Here is a tiny trained network, its code and every weight. The questions are about switching its units off for an input and a target symbol, where a switched-off unit gives its printed mean instead of its output.

import numpy as np


def w(rows, s, z=0):
    codes = np.array(rows[::2]) - 128.0
    scale = np.full(codes.shape[1], s)
    scale[-1] = z or s
    return codes * scale


def norm(h):
    return h / np.sqrt((h * h).mean(-1, keepdims=True) + 1e-5)


def f(y):
    return y / 2 * (1 + np.tanh(0.7978845608 * (y + 0.044715 * y**3)))


def softmax(a):
    e = np.exp(a - a.max(-1, keepdims=True))
    return e / e.sum(-1, keepdims=True)


def log_softmax(a):
    a = a - a.max(-1, keepdims=True)
    return a - np.log(np.exp(a).sum(-1, keepdims=True))


def net(x, mask):
    ids = ['ΓΣΦαζηξτ'.index(c) for c in x.split()]
    T = len(ids)
    res = E[ids] + P[:T]
    u = 0
    for l in range(2):
        r = norm(res)
        for j in range(2):
            rows = slice(2 * j, 2 * j + 2)
            q, k, v = (r @ M[l][rows].T for M in (Q, K, V))
            z = softmax(np.where(np.tri(T) > 0, q @ k.T / 2**0.5, -1e9)) @ v
            o = O[l][rows]
            res = res + np.where(mask[u + j], z, o[:, -1]) @ o[:, :-1]
        u += 2
        y = f(norm(res) @ A[l][:, :-1].T + A[l][:, -1])
        res = res + np.where(mask[u : u + 16], y, B[l][:, -1]) @ B[l][:, :-1]
        u += 16
    return log_softmax(norm(res)[-1] @ U[:, :-1].T + U[:, -1])


Q, K, V, O, A, B = {}, {}, {}, {}, {}, {}
E = w([
[115,136,85],'Γ',
[86,37,92],'Σ',
[112,94,143],'Φ',
[68,171,111],'α',
[139,162,83],'ζ',
[161,168,97],'η',
[103,37,1],'ξ',
[164,135,199],'τ',
],0.022)
P = w([
[113,128,97],'0',
[61,133,163],'1',
[212,99,30],'2',
[116,124,112],'3',
[65,121,168],'4',
[223,117,17],'5',
[121,102,116],'6',
[71,105,170],'7',
[227,131,5],'8',
],0.015)
Q[0] = w([
[150,116,162],'0.h1',
[185,171,154],'0.h1',
[160,110,202],'0.h2',
[173,151,246],'0.h2',
],0.012)
K[0] = w([
[122,115,147],'0.h1',
[141,75,163],'0.h1',
[114,163,178],'0.h2',
[147,169,254],'0.h2',
],0.016)
V[0] = w([
[193,148,7],'0.h1',
[202,252,170],'0.h1',
[242,47,163],'0.h2',
[123,224,129],'0.h2',
],0.0032)
O[0] = w([
[198,88,93,252],'0.h1',
[94,248,55,27],'0.h1',
[134,174,215,98],'0.h2',
[183,41,255,46],'0.h2',
],0.0029,0.0019)
A[0] = w([
[91,123,116,99],'0.n1',
[107,85,112,127],'0.n2',
[99,123,156,65],'0.n3',
[103,249,190,45],'0.n4',
[126,193,96,102],'0.n5',
[211,66,124,64],'0.n6',
[94,129,170,92],'0.n7',
[76,144,95,93],'0.n8',
[52,141,187,1],'0.n9',
[50,147,198,11],'0.n10',
[237,136,61,167],'0.n11',
[240,146,104,35],'0.n12',
[228,145,116,60],'0.n13',
[176,108,162,58],'0.n14',
[185,141,200,104],'0.n15',
[110,128,115,91],'0.n16',
],0.018,0.0085)
B[0] = w([
[113,142,114,144],'0.n1',
[125,150,107,175],'0.n2',
[148,119,126,122],'0.n3',
[113,249,198,151],'0.n4',
[83,113,155,160],'0.n5',
[144,162,67,149],'0.n6',
[172,102,123,131],'0.n7',
[72,155,129,167],'0.n8',
[204,117,96,138],'0.n9',
[210,94,86,142],'0.n10',
[206,138,171,253],'0.n11',
[74,82,74,156],'0.n12',
[94,90,88,149],'0.n13',
[133,111,136,123],'0.n14',
[81,95,164,135],'0.n15',
[120,138,129,129],'0.n16',
],0.015,0.011)
Q[1] = w([
[141,253,51],'1.h1',
[193,133,185],'1.h1',
[224,108,134],'1.h2',
[95,177,56],'1.h2',
],0.011)
K[1] = w([
[161,171,57],'1.h1',
[33,209,88],'1.h1',
[127,2,201],'1.h2',
[32,112,95],'1.h2',
],0.0096)
V[1] = w([
[155,67,99],'1.h1',
[128,129,111],'1.h1',
[228,197,59],'1.h2',
[58,171,2],'1.h2',
],0.0078)
O[1] = w([
[99,155,78,158],'1.h1',
[142,131,111,147],'1.h1',
[129,225,141,175],'1.h2',
[142,255,130,252],'1.h2',
],0.0094,0.004)
A[1] = w([
[125,123,110,71],'1.n1',
[156,116,71,161],'1.n2',
[117,125,132,86],'1.n3',
[170,188,107,119],'1.n4',
[151,144,135,64],'1.n5',
[166,130,121,142],'1.n6',
[177,132,159,35],'1.n7',
[102,106,144,92],'1.n8',
[91,139,148,131],'1.n9',
[192,166,172,255],'1.n10',
[163,167,129,31],'1.n11',
[168,73,168,225],'1.n12',
[76,115,93,92],'1.n13',
[154,125,251,55],'1.n14',
[159,37,176,55],'1.n15',
[85,121,158,150],'1.n16',
],0.029,0.0079)
B[1] = w([
[119,158,129,127],'1.n1',
[79,190,160,249],'1.n2',
[136,116,126,119],'1.n3',
[163,124,182,223],'1.n4',
[157,121,130,130],'1.n5',
[117,117,162,186],'1.n6',
[158,130,179,145],'1.n7',
[149,98,140,125],'1.n8',
[139,92,132,155],'1.n9',
[177,66,28,244],'1.n10',
[157,106,108,145],'1.n11',
[87,12,133,197],'1.n12',
[178,137,135,172],'1.n13',
[192,122,186,163],'1.n14',
[140,106,6,158],'1.n15',
[115,103,160,153],'1.n16',
],0.019,0.013)
U = w([
[123,180,176,180],'Γ',
[110,74,244,198],'Σ',
[21,75,73,172],'Φ',
[211,173,64,32],'α',
[29,104,209,254],'ζ',
[181,143,249,106],'η',
[67,182,18,65],'ξ',
[115,90,178,235],'τ',
],0.018,0.0061)

Each question gives the input, a string of symbols that net reads in full, and the target symbol t.
The units are the heads (2 rows each of Q, K, V and O) and the neurons (one row each of A and B). Each row of codes is followed by its name. A weight is (code - 128) times the scale printed after its matrix; where a second scale follows, it is the last column's (O, A, B and U).
mask holds one flag per unit, layer by layer, with each layer's heads first. A switched-off unit (its flag False) gives its mean, the last column of its rows in O or B, instead of its output. The means were averaged over made-up inputs and are rounded, as every weight is.
A unit's drop is (log p(t) with every unit on - log p(t) with that unit switched off) / (log p(t) with every unit on - log p(t) with every unit switched off).
The circuit of an input: a set's keep is (log p(t) with only the set's units on - log p(t) with every unit switched off) / (log p(t) with every unit on - log p(t) with every unit switched off). Starting from the 12 units with the biggest drops (on a tie, the unit counted first), units are removed one at a time, each time the one whose removal leaves the highest keep (on an exact tie, the one counted first), for as long as the keep stays at least 0.8.
units of the circuit, in order: the units of the circuit, biggest drop first
most important unit: the unit with the biggest drop
k most important neurons of layer l: the k neurons of layer l with the biggest drops, biggest first
heads that matter: for each layer, one digit per head in row order, 1 if its drop is at least 0.15 and else 0, layers parted by /
drop when u is switched off: that unit's drop, to one decimal
input α α τ α ξ Φ τ ξ Γ, target Φ: heads that matter => 00 / 01
input ζ ξ η Σ, target ξ: units of the circuit, in order => [0.n11, 1.n4, 1.n12]
input τ ξ ζ Σ, target ξ: units of the circuit, in order => [1.n4, 0.n11, 1.n12]
input Φ α ζ ξ τ, target τ: 3 most important neurons of layer 1 => [1.n14, 1.n15, 1.n12]
input Γ ξ η Σ η ξ ξ Γ, target Γ: units of the circuit, in order => [1.n10, 0.n11, 1.n12, 1.h2]
input ξ ξ ξ Σ ξ α α Φ τ, target Φ: units of the circuit, in order => [0.n12, 0.n13]
input α α ξ ξ ξ α τ ζ, target ζ: units of the circuit, in order => [0.n11, 1.n10]
input α Σ Φ Φ, target η: units of the circuit, in order => [0.n11, 1.n10, 1.n13, 1.n12]
input Σ ξ ξ Φ, target η: units of the circuit, in order => [0.n11, 1.n10, 1.n12, 1.n13]
input Φ ξ Σ, target α: units of the circuit, in order => [0.n2, 1.h2, 1.n12]
input η τ ξ ζ, target τ: heads that matter => 10 / 01
input ξ ξ η α α ξ τ α α, target Φ: heads that matter => 00 / 01
input ξ η Σ ζ, target τ: 2 most important neurons of layer 1 => [1.n10, 1.n12]
input ξ ξ τ ζ τ, target τ: most important neuron of layer 0 => [0.n4]
input ξ Γ α α, target ζ: 3 most important neurons of layer 1 => [1.n10, 1.n15, 1.n16]
input ξ ξ Σ, target α: most important unit => 0.n6
input η α α, target τ: 2 most important neurons of layer 0 => [0.n11, 0.n6]
input ζ τ α, target Φ: 3 most important neurons of layer 0 => [0.n11, 0.n15, 0.n6]
input η α α α Φ ζ τ η ζ, target Φ: 2 most important neurons of layer 0 => [0.n11, 0.n12]
input ξ Σ ξ Φ ξ ξ Φ, target Γ: 2 most important neurons of layer 0 => [0.n11, 0.n4]
input τ Φ η Σ Φ ξ Φ, target Γ: 3 most important neurons of layer 0 => [0.n11, 0.n2, 0.n5]
input ξ ξ Φ Γ Σ Σ η, target Φ: 4 most important neurons of layer 0 => [0.n11, 0.n12, 0.n13, 0.n4]
input ξ ξ α ξ Φ Σ α, target Γ: 4 most important neurons of layer 1 => [1.n10, 1.n12, 1.n13, 1.n15]
input α ζ ξ Γ Φ ξ η ζ, target ζ: 2 most important neurons of layer 0 => [0.n11, 0.n5]
input Γ ξ Φ Σ ξ, target ξ: 2 most important neurons of layer 1 => [1.n4, 1.n12]
input ξ ξ Φ Σ Γ ξ Σ Φ, target Φ: most important neuron of layer 0 => [0.n11]
input ζ τ Σ ξ ξ ξ ζ Γ, target Γ: drop when 1.n12 is switched off => 0.7
input ξ ξ ζ ξ ξ, target ξ: drop when 1.n16 is switched off => 0.0
